Below are the code and all the weights of a small trained network. Each question names an input and a target symbol and asks about switching units off, where a switched-off unit gives its printed mean instead of its output.

import numpy as np


def w(rows, s, z=0):
    codes = np.array(rows[::2]) - 128.0
    scale = np.full(codes.shape[1], s)
    scale[-1] = z or s
    return codes * scale


def f(y):
    return np.maximum(y, 0)


def softmax(a):
    e = np.exp(a - a.max(-1, keepdims=True))
    return e / e.sum(-1, keepdims=True)


def log_softmax(a):
    a = a - a.max(-1, keepdims=True)
    return a - np.log(np.exp(a).sum(-1, keepdims=True))


def net(x, mask):
    ids = ['ΓΘΛΩαβδεζημξπστψ'.index(c) for c in x.split()]
    T = len(ids)
    res = E[ids] + P[:T]
    u = 0
    for l in range(2):
        q, k, v = (res @ M[l].T for M in (Q, K, V))
        z = softmax(np.where(np.tri(T) > 0, q @ k.T / 4**0.5, -1e9)) @ v
        res = res + np.where(mask[u], z, O[l][:, -1]) @ O[l][:, :-1]
        u += 1
        y = f(res @ A[l][:, :-1].T + A[l][:, -1])
        res = res + np.where(mask[u : u + 4], y, B[l][:, -1]) @ B[l][:, :-1]
        u += 4
    return log_softmax(res[-1] @ U[:, :-1].T + U[:, -1])


Q, K, V, O, A, B = {}, {}, {}, {}, {}, {}
E = w([
[171,70,171,124],'Γ',
[161,90,119,248],'Θ',
[197,191,121,114],'Λ',
[131,89,79,169],'Ω',
[117,104,74,189],'α',
[179,94,159,165],'β',
[121,79,86,93],'δ',
[90,149,56,101],'ε',
[80,81,127,205],'ζ',
[179,236,115,133],'η',
[99,113,41,197],'μ',
[127,168,101,118],'ξ',
[132,107,139,147],'π',
[176,88,162,149],'σ',
[75,13,188,180],'τ',
[12,154,65,75],'ψ',
],0.014)
P = w([
[42,66,163,141],'0',
[110,252,80,132],'1',
[172,90,148,118],'2',
[105,254,53,136],'3',
[172,84,136,105],'4',
[101,237,30,162],'5',
[179,71,129,105],'6',
[116,232,47,152],'7',
[155,110,150,76],'8',
[107,239,41,155],'9',
],0.0097)
Q[0] = w([
[169,3,168,35],'0.h0',
[31,66,8,16],'0.h0',
[83,212,55,128],'0.h0',
[60,128,170,17],'0.h0',
],0.006)
K[0] = w([
[254,111,97,96],'0.h0',
[58,91,100,98],'0.h0',
[129,105,191,141],'0.h0',
[116,190,98,63],'0.h0',
],0.0095)
V[0] = w([
[178,117,64,187],'0.h0',
[70,170,203,116],'0.h0',
[93,254,156,152],'0.h0',
[151,109,36,65],'0.h0',
],0.0079)
O[0] = w([
[179,212,225,145,176],'0.h0',
[143,100,95,98,62],'0.h0',
[215,166,85,165,61],'0.h0',
[1,183,104,118,250],'0.h0',
],0.0093,0.0019)
A[0] = w([
[87,254,59,102,137],'0.n0',
[180,85,129,81,137],'0.n1',
[129,88,149,163,3],'0.n2',
[125,127,80,158,138],'0.n3',
],0.0096,0.0012)
B[0] = w([
[175,57,133,212,253],'0.n0',
[141,125,66,125,136],'0.n1',
[96,128,154,255,136],'0.n2',
[246,146,229,104,158],'0.n3',
],0.008,0.011)
Q[1] = w([
[81,192,112,108],'1.h0',
[148,97,195,72],'1.h0',
[95,2,149,178],'1.h0',
[139,128,8,151],'1.h0',
],0.0088)
K[1] = w([
[159,160,1,197],'1.h0',
[243,182,57,155],'1.h0',
[118,140,162,65],'1.h0',
[3,81,137,30],'1.h0',
],0.0067)
V[1] = w([
[141,161,227,134],'1.h0',
[175,145,117,123],'1.h0',
[157,91,193,148],'1.h0',
[232,144,1,109],'1.h0',
],0.0083)
O[1] = w([
[135,1,193,210,39],'1.h0',
[96,55,41,102,47],'1.h0',
[175,108,94,108,168],'1.h0',
[216,95,77,147,2],'1.h0',
],0.007,0.004)
A[1] = w([
[133,78,145,7,97],'1.n0',
[191,183,125,136,35],'1.n1',
[81,72,130,143,31],'1.n2',
[87,89,94,140,7],'1.n3',
],0.015,0.0018)
B[1] = w([
[13,2,63,177,172],'1.n0',
[132,97,91,130,253],'1.n1',
[193,139,74,117,170],'1.n2',
[181,171,49,68,158],'1.n3',
],0.0086,0.0066)
U = w([
[102,120,142,149,169],'Γ',
[158,71,180,144,123],'Θ',
[144,72,118,171,34],'Λ',
[89,121,173,182,233],'Ω',
[102,122,129,193,122],'α',
[132,32,157,150,55],'β',
[32,255,164,207,203],'δ',
[124,159,95,141,75],'ε',
[163,60,176,108,143],'ζ',
[198,127,72,132,138],'η',
[114,60,200,217,4],'μ',
[62,53,52,145,29],'ξ',
[125,160,86,108,95],'π',
[130,100,148,135,129],'σ',
[127,213,39,12,198],'τ',
[179,205,55,74,162],'ψ',
],0.0087,0.0033)

Each question gives the input, a string of symbols that net reads in full, and the target symbol t.
The units are the heads (4 rows each of Q, K, V and O) and the neurons (one row each of A and B). Each row of codes is followed by its name. A weight is (code - 128) times the scale printed after its matrix; where a second scale follows, it is the last column's (O, A, B and U).
mask holds one flag per unit, layer by layer, with each layer's heads first. A switched-off unit (its flag False) gives its mean, the last column of its rows in O or B, instead of its output. The means were averaged over made-up inputs and are rounded, as every weight is.
A unit's drop is (log p(t) with every unit on - log p(t) with that unit switched off) / (log p(t) with every unit on - log p(t) with every unit switched off).
The circuit of an input: a set's keep is (log p(t) with only the set's units on - log p(t) with every unit switched off) / (log p(t) with every unit on - log p(t) with every unit switched off). Starting from all 10 units, units are removed one at a time, each time the one whose removal leaves the highest keep (on an exact tie, the one counted first), for as long as the keep stays at least 0.8.
units of the circuit, in order: the units of the circuit, biggest drop first
k most important neurons: the k neurons with the biggest drops, biggest first
k most important neurons of layer l: the k neurons of layer l with the biggest drops, biggest first
drop of u: that unit's drop, to one decimal
input η ζ Λ δ, target η: units of the circuit, in order : (0.h0; 1.h0)
input δ ψ δ δ α δ, target δ: 2 most important neurons of layer 0 : (0.n0; 0.n3)
input δ μ σ ε η δ α α μ ξ, target δ: units of the circuit, in order : (0.h0; 1.h0; 0.n0)
input η Λ ψ β η Λ Λ Θ, target η: 2 most important neurons : (1.n1; 0.n3)
input η ζ ψ ε, target η: most important neuron : (0.n0)
input δ α δ ε, target δ: units of the circuit, in order : (1.h0; 0.h0; 1.n1)
input τ η ψ ψ δ, target ξ: units of the circuit, in order : (1.n0; 0.n0)
input δ Θ η β δ τ η η ε α, target δ: units of the circuit, in order : (1.h0; 0.h0)
input δ ψ δ η δ Γ δ ψ η δ, target δ: units of the circuit, in order : (0.h0; 1.h0; 0.n0; 1.n1)
input δ Ω Ω Ω μ δ δ δ δ μ, target δ: units of the circuit, in order : (0.h0; 1.h0)
input δ α δ Λ ψ τ δ α Θ τ, target δ: 3 most important neurons of layer 0 : (0.n0; 0.n3; 0.n2)
input δ ψ δ α Λ α Ω ψ ξ β, target δ: 2 most important neurons : (0.n0; 0.n3)
input ξ δ α δ ζ τ ψ, target τ: 2 most important neurons of layer 1 : (1.n3; 1.n2)
input δ Λ ψ Ω δ Ω Ω δ ζ τ, target δ: 2 most important neurons : (0.n0; 1.n1)
input η α η, target η: most important neuron : (1.n1)
input η ψ α ψ Λ ψ, target η: 2 most important neurons : (0.n0; 1.n3)
input η π α Ω ψ, target τ: 2 most important neurons : (1.n3; 1.n0)
input η α Γ Ω δ α η Λ, target η: 2 most important neurons of layer 1 : (1.n1; 1.n0)
input Θ α π δ δ, target ξ: drop of 0.n0 : 0.4
input δ ψ β ε, target δ: drop of 1.h0 : 2.2
input δ δ δ Θ δ Ω, target δ: drop of 0.h0 : 1.0
input δ δ ζ Λ, target δ: drop of 0.h0 : 1.2
